[128 = 0]
[ 87 134 151 136 130 136 131 147 122 141 122 166 108 143 134 148 135 108
 160] | <9>
[ 95 128 127 134 137 106 141 113 112 139 113 144 115 145 119 155 131  99
 155] | <8>
[ 89 101 120 164 108 252 201 161 119 146 152 158  22 220 131 139 130 109
 115] | <8>
[ 80 132 143 154 133 154 125 153 123 136 128 169 150 147 121 148 137  95
 177] | <9>
[105 166 140 115 146  33  95 139 117 125 106 183 168  92 159 166 135  95
 193] | <16>
[101 137 153 134 139  95 100 145 126 137 112 194 159 121 105 148 138 100
 190] | <9>
[116 133 136 120 135 126 145 142 108 118 121 209  95 139 150 168 128  99
 174] | <8>
[ 96 110 137 147 122 205 145 142 124 136 135 155 117 163  88 132 134 120
 136] | <9>
[ 95 138 137 157 124 152 107 157 117 135 136 119 124 153 182 144 141 101
 185] | <9>
[ 87 123 142 155 123 171 141 151 126 139 133 155 129 162 111 146 123 109
 148] | <9>
[ 84 127 147 159 131 170 132 156 118 135 138 151 147 165 118 148 140 110
 147] | <9>
[ 84 117 141 143 113 187 163 148 126 138 125 163 127 156  70 140 128 109
 132] | <9>
[105 119 124 161 126 169 172 141 114 142 127 143 101 175 103 135 133  97
 153] | <8>
[110 122 150 147 123 173 123 157 113 130 138 155 121 161 109 142 133 113
 145] | <9>
[ 91 117 138 137 127 151 163 140 118 139 137 186 106 160 107 163 144 103
 135] | <16>
[103 134 134 148 122 152 113 157 125 120 140 147 140 148 167 148 136  99
 154] | <9>
[ 91 128 140 142 133 131 136 151 110 134 117 191 102 164 113 161 130  91
 177] | <8>
[109 133 141 143 139 109 106 150 119 136 109 175 166 134  77 143 133  94
 183] | <9>
[ 84 129 138 151 136 139 130 151 135 139 123 175 138 143 122 154 139 100
 165] | <9>
[ 96 149 136 122 119 123 147 138 122 132 134 215 132 129 130 157 139 111
 114] | <16>
[ 72 118 146 151 117 202 154 159 100 143 144 182 110 178 109 148 135 105
 154] | <9>
[119 134 138 132 132 123 130 140 116 136 136 155 123 137 128 156 143 102
 139] | <16>
[ 92 129 157 142 119 156 123 161 115 132 133 199 155 156 115 149 145 106
 161] | <9>
[ 90 132 151 138 138 103 100 153 112 135 109 198 161 143  88 153 134  92
 212] | <9>
[ 85 121 142 149 125 162 137 142 121 148 132 179 130 167  99 140 151  99
 142] | <9>
[ 85 124 140 168 124 200 171 150 117 150 145 151  85 182 108 137 143  99
 137] | <16>
[103 135 134 150 134 147 142 120 117 138 137 124 127 159 140 167 153 100
 138] | <16>
[100 121 133 136 112 152 164 150 110 105 128 229  61 165 121 156 126 105
 133] | <8>
[100 128 131 142 126 148 136 140 122 139 145 151 146 141 109 137 126 112
 130] | <9>
[ 88 117 133 142 126 169 166 161 115 141 127 227 103 170 131 165 134 103
 140] | <8>
[ 94 136 142 149 128 158 138 160 108 138 146 161  80 168 182 162 153  96
 167] | <16>
[100 137 118 152 135 132 134 162  83 132 128 173  85 154 197 147 139  94
 160] | <8>
[108 129 145 143 139 134 122 153 116 129 122 161 140 157 127 149 133 105
 181] | <9>
[104 134 138 140 128 117 139 131 118 139 124 152 127 136 113 152 143 113
 143] | <16>
[ 98 130 137 145 132 136 114 156 116 136 134 154 131 150 136 151 144  92
 166] | <9>

[139 122 162 114 129 125 152 127 134 126 117 125 133 129 134 132 128 126
 116] | (36)
[151  95 173 112 131 145 139 121 151 171  68  80 119 174 104 153  73  78
 104] | (33)
[111 152 146 131 130 122 156 126 122 116 157 144 118 115 130 116 144 170
 119] | (36)
[135 113 123 122 120 123 120 139 141 149 133 111 117 144 106 130  93 114
 131] | (29)
[138 108 152 129 138 145 111 135 147 126 114 121 136 146 132 146  97 111
 117] | (25)
[150 133 137 130 128 136 116 127 130 112 159 144 123 123 140 122 159 128
 132] | (36)
[120 115 137 134 126 130  89 133 124 171 148 123 112 133 140 132  96 114
 134] | (25)
[127  97 116 131 125 143 128 139 128 136 101 120 155 141 121 128 112 103
 116] | (29)
[144 116 135 120 140 141 120 129 149 129 107 112 130 152 130 133 115 111
 134] | (24)
[122 118 117 128 116 120 126 126 129 142 124 125 128 145 124 118 115 117
 136] | (27)
[133 136  98 125 120 115 157 124 123 126 123 119 128 146 126 126 134 106
 121] | (29)
[120 129 126 124 125 122 152 125 144 139 100 119 137 141 146 133 119 112
 125] | (27)
[108 144 121 137 130 137 154 121 129 128 100 133 147 148 120 132 146 145
 103] | (29)
[137 102 124 119 132 144 147 131 139 136 128 132 123 138 135 125 112 131
 132] | (36)
[141 113 107 124 132 128 188 128 127 110 115 128 136 133 135 131 137 121
 120] | (36)
[114 107  46 134 121 138 115 140 105 169  90 115 126 140 110 122 182 108
 129] | (33)
[133 111 139 135 134 142  99 132 154 137 107 107 127 149 137 149 100 101
 124] | (25)
[119 151 134 133 127 120 104 129 120 133 124 121 117 128 107 121 128 128
 127] | (29)
[132 138 142 127 108 118 143 124 122 113 155 138 124 126 116 125 121 155
 127] | (24)
[122 111 158 136 127 137 124 116 125 138 132 132 147 117 137 143 112 126
 114] | (25)
[129 131 175 128 122 132 112 122 143 133 132 126 129 126 125 134 115 119
 112] | (25)
[140 122 106 122 107 118 119 136 124 126 145 127 114 127 119 124 117 105
 142] | (36)
[114 125 156 134 129 131 126 129 134 122  90 127 135 130 128 140 115 125
 120] | (25)
[134 130 116 129 129 133 118 134 129 120 128 116 128 145 122 137 113  98
 120] | (24)
[150  87  96 133 116 132  80 131 118 115  94 120 132 151  77 126 113 102
 129] | (33)
[120 154 195 126 124 130 113 117 119 167 141 122 119 116 100 111 114 140
 102] | (33)
[142  86  58 128 141 136 145 147 138 158 103 110 124 147 130 137 101 100
 121] | (29)
[128 133 119 129 127 116 145 122 118 116 117 138 131 136 115 125 141 131
 124] | (29)
[132 140 161 129 127 134 105 118 132 109 125 127 134 128 117 127 131 142
 122] | (24)
[117 141 122 127 108 106 137 120 143 138 124 128 123 135 132 120 123 132
 138] | (27)
[129 130 157 127 121 134  98 127 139 141 138 126 126 129 127 143 112 120
 128] | (25)
[133 118 145 129 127 133 111 129 168 133 123 107 114 141 136 152 115  99
 120] | (25)
[123 127 130 128 123 127 132 133 134 140 112 123 133 138 131 134 118 125
 135] | (27)
[145 124 105 131 120 123 123 141 123  96 140 134 130 139 122 134 130 112
 130] | (29)
[117 131 135 131 121 128 136 126 129 134 113 125 140 129 133 123 131 135
 128] | (27)
[152 109 123 129 132 135 132 140 152 122 124 109 128 136 147 160  92  85
 127] | (25)
[146 122  79 122 116 112 109 135 121 126 137 117 110 138 127 130 125  96
 163] | (36)
[126 112 114 134 135 131 126 128 129 123 101 100 132 127 113 152 121 120
 124] | (29)
[134 108 100 134 125 128 135 132 137 125 123 133 121 147 122 136 126 121
 151] | (29)

[ 96 132 126 128 118 135 117 106 137 117 102 120 134 140 134 131 113 132
 131] | (4)
[140 134 124 118 133 123 134 115 122 124 140 132 129 124 135 140 133 132
 133] | (4)
[102 113 136 122 162 140 114  91 129 119 118 117 130 157 132 123 124 132
 134] | (6)
[142 132 115 124  96 148  82 114 139 122 123 123 127 139 147 128 144 135
 155] | (17)
[144 132 141 135 118 121 142 119 129  99 118 132 131 123 128 113 167 123
 129] | (2)
[144 122 134 141 118 114 151 135 139 129 129 132 130 128 136 115 153 124
 123] | (2)
[106 129 135 126 105 121 135 106 127 120 131 128 130 142 140 130 148 133
 140] | (18)
[117 137 145 137 123 124 121 139 138 143 133 131 124 124 127 119  93 133
 125] | (21)
[118 129 116 136 104 122 113 107 125 109 126 122 131 150 140 139 119 130
 128] | (18)
[127 127 127 135 124 128 116 124 128 129 140 142 135 139 133 122 150 124
 135] | (16)
[138 126 119 140 117 134 108 128 138 134 129 132 139 139 129 120 130 130
 128] | (16)
[132 131 119 143  89 133 115 125 129 106 115 129 127 137 136 125 159 130
 128] | (18)
[130 119 117 123 159 141 104 133 136 137 119 121 124 145 130 113 126 129
 136] | (17)
[137 125 127 138  99 127 135 145 135 136 129 129 125 127 134 117 153 130
 132] | (18)
[131 130 110 127 114 141 109 130 135 121 100 110 123 135 137 125 121 128
 133] | (17)
[114 128 130 125 119 134 118 154 135 157 138 125 117 123 131 122 107 136
 132] | (21)
[ 98 125 130 123 148 129 132 147 145 167 125 118 129 123 122 127 104 134
 129] | (21)
[103 132 128 125 153 137 112 124 136 138 119 122 130 132 127 128  81 131
 130] | (6)
[145 131 126 144 104 125 117 121 127 125 150 148 142 133 122 133 132 121
 122] | (16)
[127 129 121 134  91 137 102 134 132 125 129 119 119 141 143 122 131 132
 136] | (17)
[148 133 128 128  92 122 118 124 116  94 127 117 118 128 142 131 110 134
 128] | (18)
[124 138 121 131 114 127 122 129 136 135 129 141 138 124 125 129 148 129
 132] | (4)
[ 91 136 128 134  99 128 121 174 137 159 130 131 118 124 129 126 116 133
 131] | (21)
[133 138 125 124 130 132 113 154 136 140 124 121 117 113 133 121 100 133
 131] | (21)
[126 116 116 122 125 138 110  98 136 135 125 116 132 148 143 132 104 128
 139] | (6)
[112 132 126 124 128 130 133 150 127 138 126 130 125 125 125 127 169 129
 130] | (21)
[140 126 124 136  94 127 127 120 127 110 124 129 131 135 142 130 146 129
 130] | (18)
[156 123 148 148 110 113 146 138 128 117 138 139 130 116 119 110 141 127
 117] | (2)
[119 132 114 121 141 134 109 132 129 128 119 121 124 132 132 129 125 131
 136] | (4)
[132 126 132 141  65 123 135 119 139 128 127 129 127 138 152 117 160 129
 143] | (18)
[121 130 116 126 122 124 110 118 126 125 128 121 131 128 135 146  73 128
 123] | (4)
[137 131 118 141 117 117 132 145 134 141 134 129 129 124 124 129 112 128
 121] | (16)
[134 133 118 126 106 132 123 135 133 126 121 130 127 118 136 129 154 127
 138] | (4)
[154 133 115 143 115 133 108 144 144 132 122 131 127 125 133 115 154 128
 134] | (16)
[164 126 106 138  92 134  90 118 137 110 125 120 123 150 149 118 143 132
 138] | (18)
[131 120 131 143 129 121 149 132 133 129 120 130 133 135 125 114 163 125
 120] | (2)
[114 143 125 133 125 133 104 137 134 145 127 133 129 114 119 134  73 131
 125] | (4)
[125 142 127 129 115 133 114 148 134 129 114 123 125 114 130 128 112 128
 128] | (4)
[101 132 133 132  99 123 122 118 123 125 139 130 127 145 133 130 127 131
 130] | (18)
[163 130 118 140 110 128 122 141 133 126 135 139 133 125 126 124 164 127
 128] | (16)
[124 136 119 135 124 119 141 148 121 127 137 141 130 123 120 133 156 129
 120] | (4)
[134 126 103 125 138 144  89 141 135 133 122 115 119 147 139 127 124 134
 139] | (17)

[113 106 135 111 131 142 126 107 127 121 125 140 134 139 123 138 133 130
 165] | <79>
[126 149 124 113 145 130 123 142 131 113 115 112 125 140 124 135 139 104
 123] | <79>
[134 119 111 139 162 132 101 139 133  98 133  97 124 110 136 136 116  72
  55] | <79>
[100 104 127 109 142 124 121 136 133 109 119 117 123 122 136 130 136 102
 124] | <79>
[104 116 129 105 143 131 121 133 132 110 107 115 134 140 118 126 141 116
 149] | <79>
[118 113 145 103 129 130 124 132 120 115 127 116 120 148 128 134 144 130
 165] | <79>
